Below is a small trained network, with its code and all its weights. Each question gives an input and a class and asks what happens when units are switched off, that is, made to give their printed mean instead of their output.

import numpy as np


def w(rows, s, z=0):
    codes = np.array(rows[::2]) - 128.0
    scale = np.full(codes.shape[1], s)
    scale[-1] = z or s
    return codes * scale


def norm(h):
    return h / np.sqrt((h * h).mean(-1, keepdims=True) + 1e-5)


def f(y):
    return np.maximum(y, 0)


def log_softmax(a):
    a = a - a.max(-1, keepdims=True)
    return a - np.log(np.exp(a).sum(-1, keepdims=True))


def net(x, mask):
    res = np.array(x, float).reshape(1, 3) / 4 @ E
    u = 0
    for l in range(2):
        y = f(norm(res) @ A[l][:, :-1].T + A[l][:, -1])
        res = res + np.where(mask[u : u + 4], y, B[l][:, -1]) @ B[l][:, :-1]
        u += 4
    return log_softmax(norm(res)[-1] @ U[:, :-1].T + U[:, -1])


A, B = {}, {}
E = w([
[61,4,129,196,111],'x0',
[131,120,46,116,107],'x1',
[110,49,135,24,113],'x2',
],0.0036)
A[0] = w([
[154,57,118,199,135,4],'0.n1',
[101,111,163,51,75,12],'0.n2',
[166,118,255,140,177,171],'0.n3',
[161,115,3,126,108,89],'0.n4',
],0.0066,0.0026)
B[0] = w([
[153,55,182,146,60,189],'0.n1',
[170,160,5,83,116,182],'0.n2',
[26,154,72,112,156,253],'0.n3',
[1,190,157,110,175,226],'0.n4',
],0.0086,0.0032)
A[1] = w([
[154,109,85,166,206,83],'1.n1',
[157,82,51,88,183,153],'1.n2',
[130,206,161,255,125,4],'1.n3',
[199,213,161,70,205,205],'1.n4',
],0.0086,0.0026)
B[1] = w([
[136,165,14,120,78,133],'1.n1',
[210,198,111,188,117,186],'1.n2',
[212,146,61,13,124,192],'1.n3',
[91,2,180,191,93,254],'1.n4',
],0.0083,0.0057)
U = w([
[120,44,196,158,49,192],'0',
[187,142,36,39,95,164],'1',
[7,180,108,105,151,164],'2',
[97,158,128,152,97,179],'3',
[158,174,178,147,184,20],'4',
[182,181,211,127,160,49],'5',
[181,204,238,127,158,3],'6',
[168,185,218,133,149,17],'7',
],0.013,0.0073)

Each question gives the input, the list of numbers given to net, and the class t.
The units are the neurons (one row each of A and B). Each row of codes is followed by its name. A weight is (code - 128) times the scale printed after its matrix; where a second scale follows, it is the last column's (A, B and U).
mask holds one flag per neuron, layer by layer. A switched-off neuron (its flag False) gives its mean, the last column of its row in B, instead of its output. The means were averaged over made-up inputs and are rounded, as every weight is.
A unit's drop is (log p(t) with every unit on - log p(t) with that unit switched off) / (log p(t) with every unit on - log p(t) with every unit switched off).
The circuit of an input: a set's keep is (log p(t) with only the set's units on - log p(t) with every unit switched off) / (log p(t) with every unit on - log p(t) with every unit switched off). Starting from all 8 units, units are removed one at a time, each time the one whose removal leaves the highest keep (on an exact tie, the one counted first), for as long as the keep stays at least 0.8.
circuit, biggest first: the units of the circuit, biggest drop first
most important unit: the unit with the biggest drop
k most important neurons: the k neurons with the biggest drops, biggest first
top k neurons in layer l: the k neurons of layer l with the biggest drops, biggest first
drop when u is switched off: that unit's drop, to one decimal
input [-8,7,6], class 0: 3 most important neurons	1.n4; 0.n3; 1.n3
input [5,-4,8], class 1: 2 most important neurons	1.n4; 0.n2
input [-8,8,-5], class 0: 3 most important neurons	1.n4; 0.n3; 0.n2
input [-2,-3,-5], class 1: 2 most important neurons	1.n3; 0.n4
input [1,7,3], class 2: most important unit	0.n4
input [7,2,8], class 1: 2 most important neurons	1.n4; 0.n2
input [-4,3,-2], class 0: 2 most important neurons	1.n4; 0.n3
input [-5,-6,-1], class 2: 2 most important neurons	0.n3; 0.n1
input [5,-3,7], class 1: circuit, biggest first	1.n4; 0.n2
input [6,-1,-8], class 1: 2 most important neurons	1.n3; 1.n4
input [-3,4,-5], class 1: 2 most important neurons	1.n3; 0.n3
input [-7,4,7], class 0: 2 most important neurons	1.n4; 0.n3
input [0,-6,7], class 1: 3 most important neurons	0.n2; 0.n4; 1.n2
input [-1,6,2], class 2: circuit, biggest first	0.n4
input [4,-8,-8], class 1: 2 most important neurons	1.n3; 0.n4
input [-6,-3,6], class 0: 2 most important neurons	1.n4; 1.n3
input [-2,7,4], class 2: 2 most important neurons	0.n4; 1.n3
input [-6,-8,1], class 2: top 2 neurons in layer 0	0.n3; 0.n1
input [3,-7,6], class 2: 2 most important neurons	0.n3; 1.n3
input [4,-5,-3], class 2: most important unit	0.n3
input [-4,-2,-4], class 0: top 2 neurons in layer 0	0.n4; 0.n1
input [-7,-2,-8], class 1: top 2 neurons in layer 1	1.n3; 1.n1
input [-6,-4,-3], class 0: drop when 1.n4 is switched off	1.2
input [-1,-6,1], class 2: drop when 0.n3 is switched off	1.9
input [-5,-4,2], class 0: drop when 0.n4 is switched off	0.6
input [0,-2,-5], class 1: drop when 1.n3 is switched off	0.3
input [-2,7,-4], class 2: top neuron in layer 0	0.n4
